Below are the code and all the weights of a small trained network. Each question names an input and a class and asks about switching units off, where a switched-off unit gives its printed mean instead of its output.

import numpy as np


def w(rows, s, z=0):
    codes = np.array(rows[::2]) - 128.0
    scale = np.full(codes.shape[1], s)
    scale[-1] = z or s
    return codes * scale


def f(y):
    return np.maximum(y, 0)


def log_softmax(a):
    a = a - a.max(-1, keepdims=True)
    return a - np.log(np.exp(a).sum(-1, keepdims=True))


def net(x, mask):
    res = np.array(x, float).reshape(1, 7) / 4 @ E
    y = f(res @ A[0][:, :-1].T + A[0][:, -1])
    res = res + np.where(mask, y, B[0][:, -1]) @ B[0][:, :-1]
    return log_softmax(res[-1] @ U[:, :-1].T + U[:, -1])


A, B = {}, {}
E = w([
[139,152,114,107,128,118,100,136,94],'x0',
[100,145,245,90,46,38,156,115,87],'x1',
[119,120,140,134,157,122,166,152,127],'x2',
[74,131,115,171,145,102,122,117,160],'x3',
[153,127,127,116,106,141,113,118,125],'x4',
[221,80,101,82,227,36,148,20,131],'x5',
[107,87,59,36,62,70,129,184,207],'x6',
],0.012)
A[0] = w([
[98,174,214,94,70,61,146,112,117,111],'neuron 0',
[98,176,194,164,184,182,104,73,59,24],'neuron 1',
[83,56,68,9,89,66,97,221,197,3],'neuron 2',
[172,108,81,123,138,61,176,71,104,171],'neuron 3',
[72,176,132,162,43,208,129,228,109,144],'neuron 4',
[130,129,40,117,188,215,101,164,148,91],'neuron 5',
],0.011,0.0035)
B[0] = w([
[204,171,145,251,96,101,135,188,228,215],'neuron 0',
[69,88,173,98,95,216,151,150,77,199],'neuron 1',
[98,69,162,129,153,205,77,119,45,244],'neuron 2',
[158,141,41,69,157,105,135,91,123,201],'neuron 3',
[148,215,56,111,195,80,144,41,94,250],'neuron 4',
[202,190,126,149,137,116,73,211,223,211],'neuron 5',
],0.012,0.021)
U = w([
[104,151,64,101,153,64,182,3,129,129],'0',
[132,149,137,172,89,112,115,200,210,2],'1',
[58,98,181,140,126,215,114,95,81,248],'2',
],0.013,0.0026)

Each question gives the input, the list of numbers given to net, and the class t.
The units are the neurons (one row each of A and B). Each row of codes is followed by its name. A weight is (code - 128) times the scale printed after its matrix; where a second scale follows, it is the last column's (A, B and U).
mask holds one flag per neuron, in row order. A switched-off neuron (its flag False) gives its mean, the last column of its row in B, instead of its output. The means were averaged over made-up inputs and are rounded, as every weight is.
A unit's drop is (log p(t) with every unit on - log p(t) with that unit switched off) / (log p(t) with every unit on - log p(t) with every unit switched off).
The circuit of an input: a set's keep is (log p(t) with only the set's units on - log p(t) with every unit switched off) / (log p(t) with every unit on - log p(t) with every unit switched off). Starting from all 6 units, units are removed one at a time, each time the one whose removal leaves the highest keep (on an exact tie, the one counted first), for as long as the keep stays at least 0.8.
units of the circuit, in order: the units of the circuit, biggest drop first
unit that matters most: the unit with the biggest drop
top k neurons: the k neurons with the biggest drops, biggest first
drop of u: that unit's drop, to one decimal
input [-6,5,-6,3,-4,1,8], class 2: top neuron -> (neuron 2)
input [-4,-3,3,8,-6,-1,-4], class 2: units of the circuit, in order -> (neuron 0; neuron 4)
input [-6,4,1,2,-8,-5,0], class 0: top 2 neurons -> (neuron 4; neuron 5)
input [-6,7,-5,-4,3,-8,-3], class 0: top 2 neurons -> (neuron 4; neuron 5)
input [0,8,5,3,-8,7,-2], class 1: top 2 neurons -> (neuron 0; neuron 4)
input [-5,-7,8,-5,-3,-1,-7], class 1: top 2 neurons -> (neuron 5; neuron 2)
input [0,-7,-3,-3,6,4,0], class 1: top 2 neurons -> (neuron 5; neuron 4)
input [1,1,-6,3,-3,6,7], class 2: top 2 neurons -> (neuron 2; neuron 4)
input [-1,-5,6,7,0,1,8], class 2: top 2 neurons -> (neuron 2; neuron 0)
input [8,-2,-2,4,-4,5,-8], class 2: top 2 neurons -> (neuron 1; neuron 4)
input [-5,-3,3,-5,-2,5,-8], class 2: top 2 neurons -> (neuron 1; neuron 4)
input [-5,-4,-1,-5,2,2,2], class 1: top 2 neurons -> (neuron 4; neuron 5)
input [8,2,-5,2,5,0,1], class 1: top 4 neurons -> (neuron 4; neuron 2; neuron 1; neuron 3)
input [7,6,0,3,-7,-3,-3], class 1: unit that matters most -> neuron 0
input [6,3,-7,-2,-3,-6,-6], class 0: top 2 neurons -> (neuron 4; neuron 2)
input [-5,2,-6,1,6,0,8], class 2: drop of neuron 2 -> 0.7
input [1,-8,4,5,8,2,-6], class 1: drop of neuron 5 -> 1.9
input [3,-4,-1,-2,-6,2,8], class 2: drop of neuron 0 -> 0.0
